Where the symbols take the units:
va: DQ->ZT, LP->TL, GB->HS, QZ->BB, TG->GG, LL->NF, JM->DG, LD->ZZ, PQ->TC, FZ->LJ, TT->GZ, CZ->FQ, MR->ZB, QP->ZF, RP->RL, SZ->MD, JH->MT, MQ->SM, LC->TG, QM->BT, ZT->NM, MN->HB, HS->RM, SJ->RR, FF->PC, SB->DL, DG->QM, PC->HF, PG->NT, FC->JH, CG->FM, FD->SJ, LS->DQ, HF->LL, PH->PQ, NF->HD, FM->LS, TJ->RP, NT->HH, TP->CT, FQ->SB, BM->JM, BB->GQ, HD->CG, DL->CP, GR->LQ, LQ->QP, MT->GM, CT->LP, TC->BM, CP->GS, GS->FD, NM->HJ, BT->SC, LZ->DS, LJ->RH, GG->MN, QC->LZ, HJ->QC, TL->HN, HN->PG, ZZ->SR, RL->LD, HH->PH, RM->MQ, DS->SZ, GM->GB, SN->GR, SR->CZ, SC->FZ, ZF->TJ, GZ->FF, MD->TT, RR->SN, SM->LC, GQ->SG, SG->MR, ZB->FC, RH->TP, HB->QZ
zo: DQ->TL, LP->SM, GB->TJ, QZ->CP, TG->CZ, LL->FZ, JM->MR, LD->LS, PQ->BB, FZ->GM, TT->JM, CZ->NM, MR->RR, QP->LL, RP->CG, SZ->TC, JH->LQ, MQ->LD, LC->SR, QM->FC, ZT->HN, MN->SB, HS->RP, SJ->TT, FF->QM, SB->QC, DG->ZB, PC->BT, PG->GG, FC->GR, CG->TP, FD->MD, LS->LP, HF->SC, PH->QZ, NF->LJ, FM->CT, TJ->HD, NT->MN, TP->RM, FQ->HJ, BM->SG, BB->GS, HD->RH, DL->LZ, GR->PC, LQ->HF, MT->QP, CT->MQ, TC->GQ, CP->DS, GS->SZ, NM->PG, BT->JH, LZ->PH, LJ->GB, GG->FQ, QC->HH, HJ->NT, TL->LC, HN->TG, ZZ->DQ, RL->FM, HH->HB, RM->RL, DS->PQ, GM->ZF, SN->FF, SR->ZT, SC->MT, ZF->NF, GZ->DG, MD->BM, RR->GZ, SM->ZZ, GQ->FD, SG->SJ, ZB->SN, RH->HS, HB->DL
si: DQ->HN, LP->LC, GB->RP, QZ->GS, TG->FQ, LL->LJ, JM->ZB, LD->DQ, PQ->GQ, FZ->GB, TT->DG, CZ->HJ, MR->SN, QP->NF, RP->FM, SZ->BM, JH->QP, MQ->ZZ, LC->CZ, QM->JH, ZT->PG, MN->DL, HS->RL, SJ->GZ, FF->BT, SB->LZ, DG->FC, PC->SC, PG->MN, FC->LQ, CG->CT, FD->TT, LS->TL, HF->FZ, PH->BB, NF->RH, FM->LP, TJ->CG, NT->HB, TP->MQ, FQ->QC, BM->MR, BB->FD, HD->TP, DL->DS, GR->HF, LQ->LL, MT->ZF, CT->SM, TC->SG, CP->SZ, GS->MD, NM->NT, BT->MT, LZ->PQ, LJ->HS, GG->SB, QC->PH, HJ->HH, TL->TG, HN->GG, ZZ->ZT, RL->LS, HH->QZ, RM->LD, DS->TC, GM->TJ, SN->PC, SR->NM, SC->GM, ZF->HD, GZ->QM, MD->JM, RR->FF, SM->SR, GQ->SJ, SG->RR, ZB->GR, RH->RM, HB->CP
le: DQ->ZZ, LP->LS, GB->LJ, QZ->PH, TG->HN, LL->QP, JM->TT, LD->MQ, PQ->DS, FZ->LL, TT->SJ, CZ->TG, MR->JM, QP->MT, RP->HS, SZ->GS, JH->BT, MQ->CT, LC->TL, QM->FF, ZT->SR, MN->NT, HS->RH, SJ->SG, FF->SN, SB->MN, DG->GZ, PC->GR, PG->NM, FC->QM, CG->RP, FD->GQ, LS->LD, HF->LQ, PH->LZ, NF->ZF, FM->RL, TJ->GB, NT->HJ, TP->CG, FQ->GG, BM->MD, BB->PQ, HD->TJ, DL->HB, GR->FC, LQ->JH, MT->SC, CT->FM, TC->SZ, CP->QZ, GS->BB, NM->CZ, BT->PC, LZ->DL, LJ->NF, GG->PG, QC->SB, HJ->FQ, TL->DQ, HN->ZT, ZZ->SM, RL->RM, HH->QC, RM->TP, DS->CP, GM->FZ, SN->ZB, SR->LC, SC->HF, ZF->GM, GZ->RR, MD->FD, RR->MR, SM->LP, GQ->TC, SG->BM, ZB->DG, RH->HD, HB->HH
na: DQ->LD, LP->FM, GB->FZ, QZ->HH, TG->TL, LL->LQ, JM->MD, LD->RM, PQ->LZ, FZ->HF, TT->FD, CZ->LC, MR->BM, QP->JH, RP->GB, SZ->CP, JH->QM, MQ->TP, LC->LP, QM->GZ, ZT->ZZ, MN->PG, HS->LJ, SJ->GQ, FF->RR, SB->GG, DG->TT, PC->SN, PG->ZT, FC->DG, CG->TJ, FD->BB, LS->RL, HF->GR, PH->QC, NF->QP, FM->RP, TJ->GM, NT->NM, TP->HD, FQ->TG, BM->SZ, BB->PH, HD->ZF, DL->MN, GR->ZB, LQ->FC, MT->BT, CT->CG, TC->DS, CP->HB, GS->QZ, NM->SR, BT->FF, LZ->SB, LJ->LL, GG->HN, QC->FQ, HJ->CZ, TL->LS, HN->DQ, ZZ->MQ, RL->HS, HH->HJ, RM->RH, DS->DL, GM->SC, SN->MR, SR->SM, SC->PC, ZF->MT, GZ->SJ, MD->GS, RR->SG, SM->CT, GQ->PQ, SG->TC, ZB->JM, RH->NF, HB->NT
fi: DQ->PG, LP->TG, GB->RL, QZ->FD, TG->SB, LL->RH, JM->FC, LD->ZT, PQ->SG, FZ->HS, TT->QM, CZ->QC, MR->GR, QP->HD, RP->LS, SZ->JM, JH->ZF, MQ->SR, LC->FQ, QM->MT, ZT->NT, MN->CP, HS->LD, SJ->FF, FF->SC, SB->DS, DG->JH, PC->FZ, PG->HB, FC->QP, CG->LP, FD->GZ, LS->HN, HF->LJ, PH->GQ, NF->TP, FM->TL, TJ->FM, NT->QZ, TP->SM, FQ->LZ, BM->ZB, BB->SJ, HD->CT, DL->SZ, GR->LL, LQ->NF, MT->TJ, CT->LC, TC->MR, CP->MD, GS->TT, NM->HH, BT->GM, LZ->TC, LJ->RM, GG->DL, QC->PQ, HJ->PH, TL->GG, HN->MN, ZZ->NM, RL->DQ, HH->BB, RM->ZZ, DS->BM, GM->RP, SN->HF, SR->HJ, SC->GB, ZF->CG, GZ->BT, MD->DG, RR->PC, SM->CZ, GQ->RR, SG->SN, ZB->LQ, RH->MQ, HB->GS

The rows follow the links: the fewer symbols apart two units are, the more alike their rows tend to be.

Rows of some units; one shown again gets a slightly different row:
LD: -105	+135	-472	-151	+54	+763	+228	+343	+688	-85	-380	+551	-234	+136	+320	+855	+42	+236	-78	-2	+226	+738	-227	+1085	-579	+343	+54	+799	+137	-84	-57	+224	+301	-131	+385	-138	-131	+230	-304	+287	+148	+211	+129	+416	-224	+228	+155	+505	+146	-500	+143	-394	-352	-478	-196	-30	+204	+94	-426	+51	-137	-94	+188	-317	-24	+59	-285	-262	-46	+430
ZB: -443	+137	+60	+45	+354	-313	-364	-671	-374	+134	-23	-190	+563	-357	-528	-492	+85	-303	-404	-285	-252	-584	-242	-376	+125	-266	+104	-379	+428	+369	+92	-335	+40	-68	-785	+442	+42	-390	+148	-271	-232	-251	-277	-337	-93	-35	-290	-299	-110	+57	-88	+828	-105	+583	+62	-324	-705	-711	+325	+687	-504	-206	-28	-97	-267	-77	+321	+250	+205	-60
HD: -614	-446	-268	+255	+160	+598	+90	+337	+561	+1	+192	+408	+217	-295	-87	+107	-390	+105	-300	-255	+834	+48	+126	+436	-426	-82	+351	+723	-22	+132	+173	-65	-428	-49	+46	+576	+21	+100	+424	+548	-464	+433	+428	+324	-417	+106	+695	-140	-27	-367	-173	-6	+93	+334	-110	-225	+109	-185	-84	+256	+137	+167	-708	+696	+337	-394	-129	+773	+61	+4
HH: +603	+474	+441	-577	-133	+265	+119	+146	+8	-214	+150	-567	-144	-4	+217	+33	+226	-438	+12	+203	-1058	-286	-41	+49	-451	-38	-78	-487	-486	-210	+285	+263	+902	+28	-244	-499	+536	+640	+99	-179	+372	-369	-204	-222	+793	-84	-568	-13	+326	+357	-132	+114	+91	-886	+140	+97	-338	+90	-106	-326	+182	-113	+411	-195	+298	-18	-85	-167	+28	-56
QC: +613	+394	+457	-588	-165	+309	+114	+211	+39	-214	+224	-516	-99	+4	+290	+21	+212	-488	+45	+204	-1043	-282	-7	+137	-488	-11	+5	-402	-473	-202	+344	+232	+861	+56	-228	-458	+536	+694	+108	-81	+388	-371	-77	-235	+716	-111	-566	-29	+328	+389	-224	+95	+156	-856	+127	+128	-332	+66	-88	-344	+260	-169	+320	-122	+422	-5	-111	-102	-50	-50
FC: -726	+278	-220	+177	+511	-226	-199	-568	-375	-79	-308	+54	+434	-395	-527	-288	+97	-245	-339	-314	-3	-417	-495	-208	+138	-145	+54	-290	+525	+332	-212	-279	-57	-100	-796	+452	-123	-601	-95	-451	-127	+2	-544	+67	-81	+71	-186	-179	-234	-250	+170	+440	-434	+458	+391	-358	-543	-511	-61	+830	-685	-146	+1	-158	-584	+140	+299	+116	+456	+33
GM: -710	-481	-310	+592	+162	-74	+77	+243	-30	-30	+2	+401	+90	-199	-200	-183	-334	+236	+49	-173	+1121	+41	+130	-222	+316	-47	+126	+359	+117	+109	-264	-194	-951	+7	+93	+514	-332	-464	+120	+131	-387	+632	+106	+419	-435	+94	+728	-167	-286	-323	+117	-325	-39	+636	+193	-91	+370	+157	-110	+187	+19	+286	-700	+630	-211	-60	+72	+511	+174	-113
BM: +314	-217	+336	+145	-202	-891	-418	-603	-490	+416	+371	-484	-22	+211	-309	-652	-90	+202	+148	+83	-324	-396	+354	-1057	+741	-293	-314	-708	-23	+96	+2	-271	-286	+62	+88	-102	-11	-356	+255	-229	-210	-409	-22	-660	-12	-150	-200	-269	-88	+491	+5	+468	+368	+610	-309	+155	-140	-164	+657	-88	+125	+117	+229	-104	-28	-93	+219	-99	-242	-378
FQ: +797	-54	+536	-474	-423	+154	+235	+504	+12	-145	+251	-251	+106	+203	+504	+122	+267	-512	+156	+279	-659	-111	+280	+203	-387	+26	+222	-25	-419	-309	+559	+265	+510	+266	+91	-268	+399	+842	+22	+289	+422	-292	+464	-143	+286	-272	-221	+9	+194	+432	-544	-6	+484	-621	-36	+271	+96	+211	+107	-703	+569	-255	-160	+247	+747	-104	-93	-33	-356	-4
TG: +749	-270	+271	-217	-524	-42	+297	+599	-4	-64	+69	+131	-64	+429	+652	+336	+185	-179	+319	+362	-114	+347	+385	+333	-67	+185	+211	+357	-163	-379	+354	+301	+72	+338	+598	-327	+33	+572	-310	+419	+443	-74	+599	+58	-67	-247	+117	+231	+62	+297	-446	-407	+441	-370	-121	+396	+611	+509	+126	-903	+602	-185	-200	+186	+540	+71	-124	-342	-505	+96
SZ: +591	+129	+248	+84	-183	-750	-252	-455	-403	+207	+216	-568	-517	+331	-128	-435	-30	+350	+398	+197	-422	-131	+199	-993	+756	-93	-572	-854	-277	-47	-252	-92	+16	-45	+257	-561	+65	-312	+34	-484	+35	-334	-364	-489	+351	-9	-304	-70	+35	+439	+357	-7	+120	+22	-137	+286	-5	+214	+244	-309	+88	+251	+630	-405	-280	+140	+106	-485	-94	-303
GQ: +505	-49	+297	+125	-248	-902	-297	-508	-452	+334	+297	-535	-339	+285	-152	-549	-81	+387	+328	+166	-340	-190	+283	-1062	+814	-184	-502	-821	-187	+34	-190	-160	-169	+16	+236	-397	-2	-365	+114	-397	-74	-349	-222	-571	+190	-79	-250	-172	+8	+473	+208	+146	+198	+285	-237	+239	+17	+148	+431	-245	+105	+249	+448	-288	-165	+72	+137	-336	-163	-348
ZZ: +266	-13	-339	-162	-163	+370	+305	+403	+374	-89	-380	+526	-325	+371	+532	+756	+143	+262	+201	+157	+261	+831	-23	+781	-205	+420	+42	+676	+103	-231	-76	+278	+109	+34	+688	-334	-268	+266	-490	+269	+315	+139	+260	+411	-248	+68	+137	+563	+32	-280	+78	-647	-135	-472	-158	+212	+564	+419	-306	-362	+66	-120	+224	-274	+9	+204	-236	-554	-235	+387
MR: -57	-110	+293	+118	+122	-643	-451	-651	-430	+351	+252	-351	+448	-130	-427	-634	-10	-172	-289	-126	-337	-632	+85	-673	+349	-375	-5	-516	+244	+261	+206	-319	-109	+57	-453	+275	+42	-310	+320	-122	-235	-401	+26	-613	-142	-129	-254	-372	-45	+309	-189	+865	+210	+728	-151	-146	-558	-611	+652	+350	-171	-126	-50	-31	+8	-176	+287	+219	-51	-203
LP: +81	+91	-424	-154	-42	+584	+292	+373	+520	-110	-423	+566	-305	+272	+427	+823	+73	+278	+66	+74	+239	+835	-136	+946	-401	+407	+10	+769	+162	-148	-79	+248	+229	-53	+536	-251	-200	+265	-432	+258	+237	+185	+152	+441	-229	+165	+137	+552	+84	-379	+162	-556	-276	-476	-181	+61	+392	+288	-404	-121	-78	-83	+234	-334	-1	+171	-279	-426	-168	+422

Each walk starts at a row. The symbols on each line, taken left to right, move it on to the next unit.
Answer with the unit's row; about right is enough.
---
-451	+61	-467	-141	+244	+1012	+167	+300	+863	-77	-179	+519	-19	-191	+103	+638	-165	+103	-357	-184	+358	+448	-195	+1138	-854	+208	+252	+849	+76	+78	+77	+156	+285	-147	+129	+217	+19	+340	+28	+481	-123	+210	+220	+396	-241	+240	+276	+274	+225	-517	+33	-96	-308	-287	-233	-248	-46	-225	-366	+356	-158	-69	-57	-19	+203	-228	-316	+234	+61	+365
si fi na na na le -541	-88	-398	-68	+198	+993	+145	+282	+856	-68	-34	+467	+83	-281	+29	+483	-214	+89	-458	-250	+441	+288	-144	+1017	-836	+126	+299	+850	+30	+115	+188	+110	+118	-158	+55	+333	+70	+298	+219	+557	-271	+244	+360	+350	-274	+218	+384	+141	+193	-507	-93	+33	-192	-154	-184	-281	-54	-318	-315	+426	-116	-26	-242	+227	+277	-310	-250	+473	+69	+267
fi si fi zo na +787	-205	+426	-297	-478	+18	+266	+576	-38	-84	+176	-14	+45	+377	+578	+237	+218	-308	+267	+326	-337	+142	+386	+256	-200	+139	+230	+218	-321	-368	+480	+275	+204	+312	+388	-293	+165	+667	-179	+441	+441	-191	+610	-49	+12	-287	-26	+115	+81	+365	-506	-223	+503	-421	-109	+350	+429	+418	+152	-901	+627	-228	-205	+233	+684	+26	-136	-154	-484	+17
---
+715	+95	+538	-509	-368	+209	+229	+428	-43	-174	+262	-314	+118	+138	+469	+91	+214	-529	+70	+262	-755	-180	+211	+222	-439	+13	+212	-90	-448	-296	+547	+256	+569	+205	+6	-313	+429	+859	+69	+269	+402	-319	+367	-165	+373	-220	-314	-32	+235	+431	-485	+43	+412	-652	+33	+210	+2	+182	+130	-654	+545	-259	-59	+203	+675	-72	-125	+10	-295	-24
si le na va na zo zo fi +598	+580	+236	-431	-97	+48	-6	-112	-124	-151	+43	-628	-490	+98	+82	-37	+154	-61	+185	+183	-960	-189	-126	-266	-30	+14	-416	-755	-430	-118	-95	+178	+726	-177	-126	-660	+377	+191	-3	-496	+293	-372	-536	-247	+768	+11	-643	+52	+262	+315	+237	-54	-127	-816	+122	+136	-317	+202	-163	-223	+60	+37	+755	-524	-91	+175	-51	-416	+102	-78
fi fi si zo na na si na +199	-232	+385	+180	-105	-855	-411	-572	-455	+454	+352	-429	+208	+36	-352	-693	-101	+55	+11	-13	-302	-508	+287	-909	+664	-317	-190	-615	+88	+195	+106	-287	-227	+82	-136	+49	+39	-301	+295	-162	-235	-394	+72	-669	-78	-177	-177	-338	-35	+466	-135	+663	+348	+698	-260	+1	-302	-354	+691	+35	+49	+26	+86	-13	+28	-146	+248	+72	-196	-339
---
-254	-25	+209	+46	+214	-468	-390	-684	-362	+259	+156	-280	+550	-283	-497	-560	+48	-265	-361	-235	-290	-666	-83	-501	+203	-301	+94	-463	+366	+319	+173	-307	+5	+24	-676	+386	+69	-360	+235	-174	-244	-338	-118	-475	-100	-82	-261	-336	-89	+215	-175	+880	+67	+676	-29	-246	-662	-750	+500	+565	-372	-189	-61	-74	-75	-124	+290	+253	+114	-139
va na na si va fi va -716	-299	-355	+613	+205	-182	+33	+105	-206	-129	-118	+404	+86	-192	-268	-158	-257	+221	+66	-166	+1084	+56	-48	-297	+446	-13	+46	+257	+197	+120	-425	-186	-961	-68	+28	+471	-372	-612	-3	-58	-326	+606	-119	+453	-374	+103	+640	-148	-365	-377	+276	-400	-161	+612	+309	-105	+383	+156	-188	+257	-134	+248	-580	+475	-468	+64	+133	+322	+240	-100
le na le va le -803	+26	-432	+512	+359	-274	-4	-161	-369	-170	-369	+350	+130	-270	-395	-187	-62	+113	+37	-229	+746	-18	-306	-316	+447	+35	-37	-22	+369	+195	-537	-227	-621	-97	-318	+408	-425	-753	-218	-405	-214	+486	-468	+403	-207	+123	+291	-69	-368	-423	+399	-249	-393	+520	+518	-205	+94	+32	-293	+527	-486	+143	-262	+119	-755	+293	+229	+89	+405	-48
---
-741	-231	-390	+618	+240	-231	+30	+29	-222	-122	-173	+391	+75	-222	-302	-169	-205	+250	+94	-198	+1011	+73	-104	-324	+491	-3	+56	+191	+256	+125	-454	-230	-889	-54	-53	+432	-395	-676	-100	-181	-311	+647	-230	+433	-328	+114	+559	-148	-386	-352	+307	-407	-238	+611	+381	-114	+327	+177	-222	+311	-219	+256	-473	+374	-544	+179	+177	+275	+313	-66
le na le va le -810	+93	-425	+437	+396	-280	-64	-234	-384	-167	-385	+312	+202	-319	-414	-198	+2	+99	+11	-211	+617	-63	-406	-283	+424	-3	-11	-81	+439	+212	-513	-215	-543	-135	-397	+411	-376	-752	-234	-452	-211	+416	-554	+365	-196	+148	+207	-90	-351	-403	+393	-160	-459	+501	+498	-192	-58	-20	-285	+596	-548	+87	-178	+32	-763	+311	+279	+79	+465	+18
na va na si na va na -606	+232	-74	+117	+445	-259	-264	-614	-370	+56	-170	-70	+521	-389	-556	-351	+118	-296	-376	-297	-146	-527	-420	-259	+106	-240	+100	-389	+470	+340	-47	-313	+7	-92	-827	+470	-75	-477	+39	-370	-190	-140	-419	-143	-48	-11	-253	-261	-161	-94	+17	+647	-264	+487	+281	-350	-669	-665	+112	+782	-611	-203	+4	-144	-408	+15	+265	+165	+350	-18
---
+568	+31	+265	+104	-207	-794	-281	-439	-471	+288	+216	-554	-385	+309	-175	-481	-80	+393	+360	+184	-367	-179	+246	-1051	+815	-163	-543	-829	-218	-54	-219	-121	-100	-25	+236	-476	+3	-363	+96	-463	-31	-334	-287	-541	+233	-58	-279	-79	+53	+492	+283	+65	+149	+153	-138	+254	-4	+190	+370	-311	+129	+224	+545	-375	-250	+102	+104	-413	-124	-356
zo si fi si va va fi -652	-309	-277	+141	+189	+814	+142	+313	+713	+7	+174	+393	+182	-304	-49	+241	-323	+71	-427	-265	+685	+123	+18	+688	-632	-12	+357	+804	-19	+119	+169	+5	-222	-92	+40	+509	+94	+210	+366	+629	-393	+351	+441	+281	-372	+147	+573	-64	+105	-421	-164	+97	-53	+129	-166	-286	+19	-292	-163	+360	+53	+105	-540	+536	+370	-443	-204	+742	+41	+88
zo le va fi va zo +663	-247	+58	-160	-480	+8	+281	+554	+61	-71	-111	+265	-124	+464	+669	+497	+181	-3	+383	+342	+58	+575	+311	+456	-36	+307	+135	+476	-95	-371	+188	+259	+1	+281	+699	-372	-109	+457	-424	+381	+457	+17	+529	+185	-176	-191	+150	+360	-23	+127	-263	-559	+297	-367	-152	+435	+748	+557	+22	-809	+492	-133	-119	+54	+394	+157	-149	-431	-469	+156
---
-645	-381	-276	+175	+180	+708	+101	+329	+608	+13	+181	+359	+216	-337	-79	+153	-331	+81	-365	-291	+761	+62	+82	+549	-551	-12	+362	+780	-20	+130	+148	-13	-332	-100	+42	+562	+40	+152	+410	+601	-439	+400	+442	+291	-386	+157	+588	-106	+61	-390	-152	+48	+53	+258	-173	-267	+52	-243	-132	+337	+102	+85	-653	+639	+356	-436	-163	+773	+51	+67
fi le na zo fi +165	+35	-412	-171	-133	+459	+290	+392	+483	-126	-423	+528	-335	+338	+480	+805	+131	+278	+143	+134	+232	+845	-117	+906	-291	+413	+27	+731	+117	-190	-99	+294	+173	-5	+621	-270	-213	+207	-484	+222	+324	+143	+159	+444	-226	+108	+115	+579	+66	-316	+124	-614	-212	-467	-155	+148	+516	+383	-358	-290	+0	-81	+234	-304	-12	+215	-255	-517	-200	+437
va na na si va fi va +678	+241	+523	-535	-296	+232	+177	+346	+36	-151	+233	-431	+64	+72	+341	+55	+231	-554	+27	+216	-890	-240	+93	+205	-507	+7	+150	-275	-467	-239	+481	+277	+757	+139	-155	-366	+505	+823	+107	+124	+392	-380	+167	-179	+593	-210	-449	-51	+308	+388	-411	+107	+292	-757	+108	+134	-183	+76	-10	-496	+426	-205	+110	+61	+588	-86	-106	-33	-156	-58
---
+586	+500	+240	-252	-101	-191	-91	-236	-206	-41	+33	-636	-540	+227	+33	-133	+123	+96	+325	+214	-811	-84	-63	-508	+234	+18	-519	-805	-388	-145	-226	+88	+562	-155	+23	-704	+228	+30	+1	-615	+225	-352	-580	-251	+737	+57	-569	+46	+215	+307	+386	-95	-89	-626	+65	+183	-201	+255	-130	-227	+36	+144	+806	-554	-250	+162	-46	-522	+115	-126
fi fi si le le fi fi -645	-516	-244	+373	+136	+345	+57	+316	+353	+19	+227	+393	+167	-259	-117	-49	-389	+150	-181	-256	+967	+33	+205	+179	-164	-55	+292	+603	-18	+107	+9	-151	-702	-14	+130	+618	-91	-94	+350	+452	-460	+518	+401	+307	-435	+81	+715	-213	-115	-336	-84	-71	+91	+472	-40	-169	+273	-56	-41	+220	+155	+206	-785	+773	+182	-325	-58	+744	+49	-79
na zo si le zo -667	-484	-247	+348	+155	+486	+88	+334	+451	+24	+200	+423	+198	-275	-118	-7	-372	+135	-231	-249	+927	+31	+154	+318	-287	-84	+298	+672	-14	+97	+75	-84	-601	-57	+81	+590	-58	+26	+407	+569	-480	+468	+424	+292	-430	+114	+726	-200	-63	-358	-125	-45	+77	+433	-70	-239	+194	-106	-93	+244	+122	+140	-762	+748	+281	-390	-74	+781	+44	-11
